Below is a small trained network, with its code and all its weights. Each question gives an input and a target symbol and asks what happens when units are switched off, that is, made to give their printed mean instead of their output.

import numpy as np


def w(rows, s, z=0):
    codes = np.array(rows[::2]) - 128.0
    scale = np.full(codes.shape[1], s)
    scale[-1] = z or s
    return codes * scale


def f(y):
    return np.maximum(y, 0)


def softmax(a):
    e = np.exp(a - a.max(-1, keepdims=True))
    return e / e.sum(-1, keepdims=True)


def log_softmax(a):
    a = a - a.max(-1, keepdims=True)
    return a - np.log(np.exp(a).sum(-1, keepdims=True))


def net(x, mask):
    ids = ['ΞΩβεηψ'.index(c) for c in x.split()]
    T = len(ids)
    res = E[ids] + P[:T]
    u = 0
    for l in range(2):
        q, k, v = (res @ M[l].T for M in (Q, K, V))
        z = softmax(np.where(np.tri(T) > 0, q @ k.T / 4**0.5, -1e9)) @ v
        res = res + np.where(mask[u], z, O[l][:, -1]) @ O[l][:, :-1]
        u += 1
        y = f(res @ A[l][:, :-1].T + A[l][:, -1])
        res = res + np.where(mask[u : u + 16], y, B[l][:, -1]) @ B[l][:, :-1]
        u += 16
    return log_softmax(res[-1] @ U[:, :-1].T + U[:, -1])


Q, K, V, O, A, B = {}, {}, {}, {}, {}, {}
E = w([
[85,231,135,103,118,16,103,90,243,131,221],'Ξ',
[151,81,7,225,173,39,125,81,157,169,26],'Ω',
[148,141,79,182,193,95,222,183,156,215,57],'β',
[23,97,88,90,147,79,111,152,195,126,35],'ε',
[155,7,117,253,227,125,81,152,53,113,223],'η',
[220,148,114,84,149,184,101,197,134,165,114],'ψ',
],0.016)
P = w([
[155,95,245,116,207,186,72,70,207,148,199],'0',
[154,126,171,146,103,76,217,121,173,139,169],'1',
[143,148,165,123,92,82,188,122,171,143,151],'2',
[139,136,133,143,98,70,153,148,152,143,142],'3',
[140,160,116,105,101,93,168,93,155,136,173],'4',
[135,98,97,124,95,97,140,120,126,176,146],'5',
[157,49,77,119,102,160,172,100,136,172,97],'6',
[109,151,93,77,196,117,96,199,147,128,148],'7',
[138,129,80,112,161,147,133,173,84,220,133],'8',
[125,76,77,122,180,192,112,179,118,152,63],'9',
[101,105,33,134,143,145,154,145,65,151,69],'10',
[116,195,173,171,253,168,109,206,114,104,87],'11',
],0.011)
Q[0] = w([
[30,189,114,179,172,89,144,109,158,214,74],'0.h1',
[108,161,2,204,54,143,144,148,133,70,233],'0.h1',
[149,146,246,93,74,173,71,70,65,142,87],'0.h1',
[162,138,75,108,151,101,133,34,231,215,107],'0.h1',
],0.0059)
K[0] = w([
[69,130,49,114,180,206,187,126,70,73,116],'0.h1',
[87,143,95,185,46,140,105,114,132,208,161],'0.h1',
[122,126,190,136,175,68,185,63,253,112,153],'0.h1',
[96,126,24,37,162,181,144,157,43,113,148],'0.h1',
],0.0074)
V[0] = w([
[226,157,55,51,96,162,152,88,99,146,138],'0.h1',
[189,58,152,129,152,62,153,148,68,87,223],'0.h1',
[112,132,178,123,8,162,16,235,97,104,79],'0.h1',
[184,185,78,104,85,229,64,150,45,2,190],'0.h1',
],0.0051)
O[0] = w([
[172,151,143,155,1,73,112,135,97,170,59,222],'0.h1',
[130,133,189,196,147,95,171,86,103,133,77,113],'0.h1',
[106,189,140,62,151,176,143,62,160,89,24,48],'0.h1',
[85,156,168,71,147,228,116,105,66,157,123,4],'0.h1',
],0.0096,0.0044)
A[0] = w([
[159,134,85,129,73,123,179,100,44,127,184,132],'0.n1',
[107,99,104,172,126,85,161,42,134,137,213,128],'0.n2',
[134,65,197,110,129,186,181,191,186,153,168,143],'0.n3',
[137,42,137,158,86,126,224,113,176,77,113,254],'0.n4',
[107,90,34,1,76,150,95,202,119,135,122,228],'0.n5',
[111,75,140,138,199,104,119,161,128,178,147,118],'0.n6',
[141,191,109,81,102,117,177,91,181,117,64,227],'0.n7',
[35,166,96,87,152,130,240,136,93,175,23,239],'0.n8',
[113,94,186,17,162,175,100,68,115,215,151,52],'0.n9',
[79,88,81,115,138,93,165,122,136,167,74,169],'0.n10',
[75,129,100,86,68,84,110,158,121,130,155,135],'0.n11',
[109,139,155,94,191,86,104,178,111,125,84,168],'0.n12',
[161,172,155,160,73,121,161,128,138,105,128,94],'0.n13',
[157,77,42,105,43,157,53,88,172,164,178,90],'0.n14',
[128,190,117,78,101,63,80,63,95,131,104,223],'0.n15',
[107,154,144,99,50,229,90,158,34,105,86,44],'0.n16',
],0.0073,0.0015)
B[0] = w([
[166,31,105,175,149,109,54,96,157,112,129,164],'0.n1',
[139,104,113,119,196,113,95,139,110,92,61,227],'0.n2',
[138,106,67,55,129,125,211,152,187,78,119,191],'0.n3',
[120,140,177,170,211,74,119,14,86,88,115,225],'0.n4',
[150,81,122,85,91,195,116,79,130,161,98,253],'0.n5',
[56,116,155,115,130,119,100,40,157,133,132,234],'0.n6',
[152,68,194,150,56,157,113,174,152,161,120,203],'0.n7',
[111,135,152,165,97,89,72,71,189,187,106,221],'0.n8',
[2,147,70,77,195,74,121,79,138,64,93,142],'0.n9',
[70,81,155,106,227,132,141,120,151,155,111,254],'0.n10',
[92,74,50,153,198,124,94,143,185,118,116,170],'0.n11',
[205,128,142,151,59,108,107,87,181,204,135,178],'0.n12',
[83,158,134,153,104,91,102,89,154,108,98,164],'0.n13',
[180,160,120,49,189,173,98,83,108,105,105,243],'0.n14',
[155,88,187,166,69,133,91,76,141,186,89,179],'0.n15',
[128,130,147,157,232,188,106,180,79,44,166,152],'0.n16',
],0.0065,0.007)
Q[1] = w([
[153,66,253,151,82,146,72,84,161,182,156],'1.h1',
[76,107,32,131,115,75,228,91,216,128,194],'1.h1',
[79,176,90,7,89,111,135,1,93,211,88],'1.h1',
[151,110,110,132,5,148,189,224,139,53,119],'1.h1',
],0.005)
K[1] = w([
[112,180,103,138,106,119,80,71,121,191,76],'1.h1',
[4,95,181,175,207,117,93,145,254,128,86],'1.h1',
[88,168,172,148,162,98,76,113,156,87,142],'1.h1',
[128,183,215,62,210,108,154,87,81,30,141],'1.h1',
],0.0069)
V[1] = w([
[154,126,145,164,116,161,151,174,117,93,132],'1.h1',
[153,151,173,165,134,185,85,165,2,92,170],'1.h1',
[161,122,168,174,99,179,156,115,107,192,104],'1.h1',
[183,107,122,108,34,160,81,148,148,116,84],'1.h1',
],0.0073)
O[1] = w([
[121,53,199,178,193,231,132,192,243,234,138,78],'1.h1',
[154,120,47,72,135,126,73,90,47,153,254,4],'1.h1',
[61,54,39,190,164,167,66,181,168,154,13,126],'1.h1',
[134,78,176,36,241,185,56,127,216,48,158,131],'1.h1',
],0.0082,0.025)
A[1] = w([
[133,109,111,130,152,118,90,151,128,93,81,90],'1.n1',
[43,147,155,111,1,104,159,126,113,96,97,71],'1.n2',
[111,157,158,151,142,130,137,135,162,95,142,117],'1.n3',
[187,149,121,179,150,167,107,118,103,125,42,123],'1.n4',
[84,144,87,127,156,152,77,111,144,125,96,2],'1.n5',
[107,160,152,189,86,130,138,93,100,56,129,108],'1.n6',
[192,91,164,198,124,118,220,142,186,164,128,178],'1.n7',
[146,195,101,49,180,122,100,129,144,100,144,235],'1.n8',
[152,147,137,77,95,203,144,159,129,129,90,143],'1.n9',
[107,205,166,157,115,127,147,89,128,166,173,50],'1.n10',
[85,107,110,178,167,146,117,153,110,52,123,131],'1.n11',
[112,90,135,117,182,113,95,146,127,114,55,242],'1.n12',
[108,140,116,100,152,175,88,117,120,137,148,30],'1.n13',
[94,116,143,115,197,117,120,88,188,119,143,128],'1.n14',
[186,140,112,165,51,137,149,136,158,142,84,156],'1.n15',
[175,170,162,100,138,118,118,163,107,134,188,121],'1.n16',
],0.0095,0.0021)
B[1] = w([
[117,126,138,162,134,120,170,124,105,194,87,201],'1.n1',
[132,136,138,197,151,170,100,201,125,153,153,211],'1.n2',
[133,85,183,175,83,136,114,206,111,99,102,156],'1.n3',
[145,112,123,122,110,59,106,174,131,217,195,230],'1.n4',
[239,132,93,181,115,113,150,111,136,43,184,173],'1.n5',
[116,163,147,132,121,155,87,167,88,175,121,181],'1.n6',
[102,99,73,154,99,139,114,76,117,95,140,235],'1.n7',
[155,95,146,116,97,124,146,128,61,198,47,156],'1.n8',
[105,150,197,86,136,55,144,113,237,110,187,166],'1.n9',
[181,136,187,88,146,117,99,108,128,164,112,146],'1.n10',
[82,127,135,34,98,139,171,35,186,84,154,153],'1.n11',
[105,92,158,120,167,188,141,119,102,134,143,252],'1.n12',
[104,152,2,139,152,85,226,204,101,57,211,142],'1.n13',
[123,181,91,133,170,146,163,185,113,105,122,177],'1.n14',
[103,171,98,42,117,153,105,65,116,76,112,223],'1.n15',
[119,96,103,182,93,81,98,182,105,76,164,135],'1.n16',
],0.0069,0.031)
U = w([
[175,246,119,168,161,181,223,134,25,54,68,169],'Ξ',
[133,122,50,172,62,34,169,142,159,18,160,143],'Ω',
[141,112,227,164,101,162,43,100,97,172,95,227],'β',
[239,112,168,234,130,116,181,219,77,135,164,5],'ε',
[121,253,175,210,194,156,190,105,99,171,175,55],'η',
[141,243,94,188,242,80,67,89,112,61,152,143],'ψ',
],0.005,0.0015)

Each question gives the input, a string of symbols that net reads in full, and the target symbol t.
The units are the heads (4 rows each of Q, K, V and O) and the neurons (one row each of A and B). Each row of codes is followed by its name. A weight is (code - 128) times the scale printed after its matrix; where a second scale follows, it is the last column's (O, A, B and U).
mask holds one flag per unit, layer by layer, with each layer's heads first. A switched-off unit (its flag False) gives its mean, the last column of its rows in O or B, instead of its output. The means were averaged over made-up inputs and are rounded, as every weight is.
A unit's drop is (log p(t) with every unit on - log p(t) with that unit switched off) / (log p(t) with every unit on - log p(t) with every unit switched off).
The circuit of an input: a set's keep is (log p(t) with only the set's units on - log p(t) with every unit switched off) / (log p(t) with every unit on - log p(t) with every unit switched off). Starting from the 12 units with the biggest drops (on a tie, the unit counted first), units are removed one at a time, each time the one whose removal leaves the highest keep (on an exact tie, the one counted first), for as long as the keep stays at least 0.8.
circuit, biggest first: the units of the circuit, biggest drop first
most important unit: the unit with the biggest drop
top k neurons: the k neurons with the biggest drops, biggest first
top k neurons in layer l: the k neurons of layer l with the biggest drops, biggest first
input Ω ψ η ψ ε ψ Ω Ω ε, target Ξ: top neuron => (1.n14)
input Ω Ω ψ ψ ψ ψ Ξ, target β: circuit, biggest first => (0.h1 0.n15)
input η Ξ β ε ψ Ω Ξ β Ω η, target Ω: circuit, biggest first => (1.n11 0.h1)
input ψ ψ Ω Ξ Ξ, target β: circuit, biggest first => (0.n15 1.n5)
input β Ω ψ ψ η ψ Ξ ψ Ξ ε ε Ω, target Ξ: top 2 neurons in layer 0 => (0.n8 0.n5)
input Ω Ω ε ψ ψ Ω β Ξ ε, target Ξ: circuit, biggest first => (1.h1 1.n4 1.n9)
input ψ Ω η ψ ψ ψ Ω β ψ ψ ψ, target ε: top 3 neurons in layer 1 => (1.n15 1.n13 1.n7)
input ψ ψ ε ε Ω Ω β ε ψ Ω Ω η, target Ω: top 4 neurons => (1.n11 0.n6 1.n2 0.n14)
input Ξ Ω Ξ, target ψ: top 2 neurons => (0.n4 1.n6)
input Ξ ε β, target Ξ: top 2 neurons in layer 0 => (0.n4 0.n11)
input Ω Ξ ψ, target Ξ: top 2 neurons => (1.n15 1.n4)
input β ε ψ ε Ω Ξ, target Ξ: top 2 neurons in layer 1 => (1.n4 1.n9)
input Ξ Ξ Ω, target ψ: top 2 neurons in layer 0 => (0.n4 0.n14)
input β ψ ψ ψ ψ Ω Ω ψ η, target ψ: most important unit => 1.h1
input Ξ ε Ω ψ ψ β ψ Ξ ψ β ψ ψ, target ε: top 2 neurons => (1.n15 1.n8)
input ψ ψ β ψ ψ ψ Ξ β Ξ β, target Ω: top 2 neurons => (1.n7 1.n6)
input ψ Ω ψ ψ ψ ψ ε Ω β β β Ω, target Ω: top 2 neurons => (1.n11 1.n4)
input β Ω Ω Ω, target ψ: top 2 neurons in layer 1 => (1.n6 1.n15)
input Ω Ω β, target Ω: top 2 neurons in layer 0 => (0.n14 0.n3)
input ψ ε ψ, target Ω: top 2 neurons => (0.n9 1.n12)
input Ω ψ ψ ψ ψ ψ ψ η ψ Ω β, target β: top 3 neurons in layer 1 => (1.n12 1.n13 1.n4)
input Ω η Ω, target η: top neuron => (1.n6)
input ψ ψ ψ Ω Ω β ψ ψ Ω β Ω Ω, target Ω: top 4 neurons in layer 1 => (1.n11 1.n5 1.n4 1.n2)
input ε Ω ψ Ω ψ Ω Ω ε Ξ, target Ξ: top 3 neurons in layer 1 => (1.n4 1.n14 1.n9)
input ψ Ω β Ω Ω Ω Ω Ω ψ ψ Ω, target β: top 2 neurons => (1.n12 1.n4)
input ψ Ω ε η β Ξ η β ε ψ, target Ω: top 2 neurons in layer 0 => (0.n3 0.n2)
input ψ β Ω Ω η Ω, target η: top 2 neurons in layer 0 => (0.n4 0.n10)
input ψ ψ ψ Ξ β Ω β Ξ Ξ β Ω Ξ, target Ω: circuit, biggest first => (0.h1)
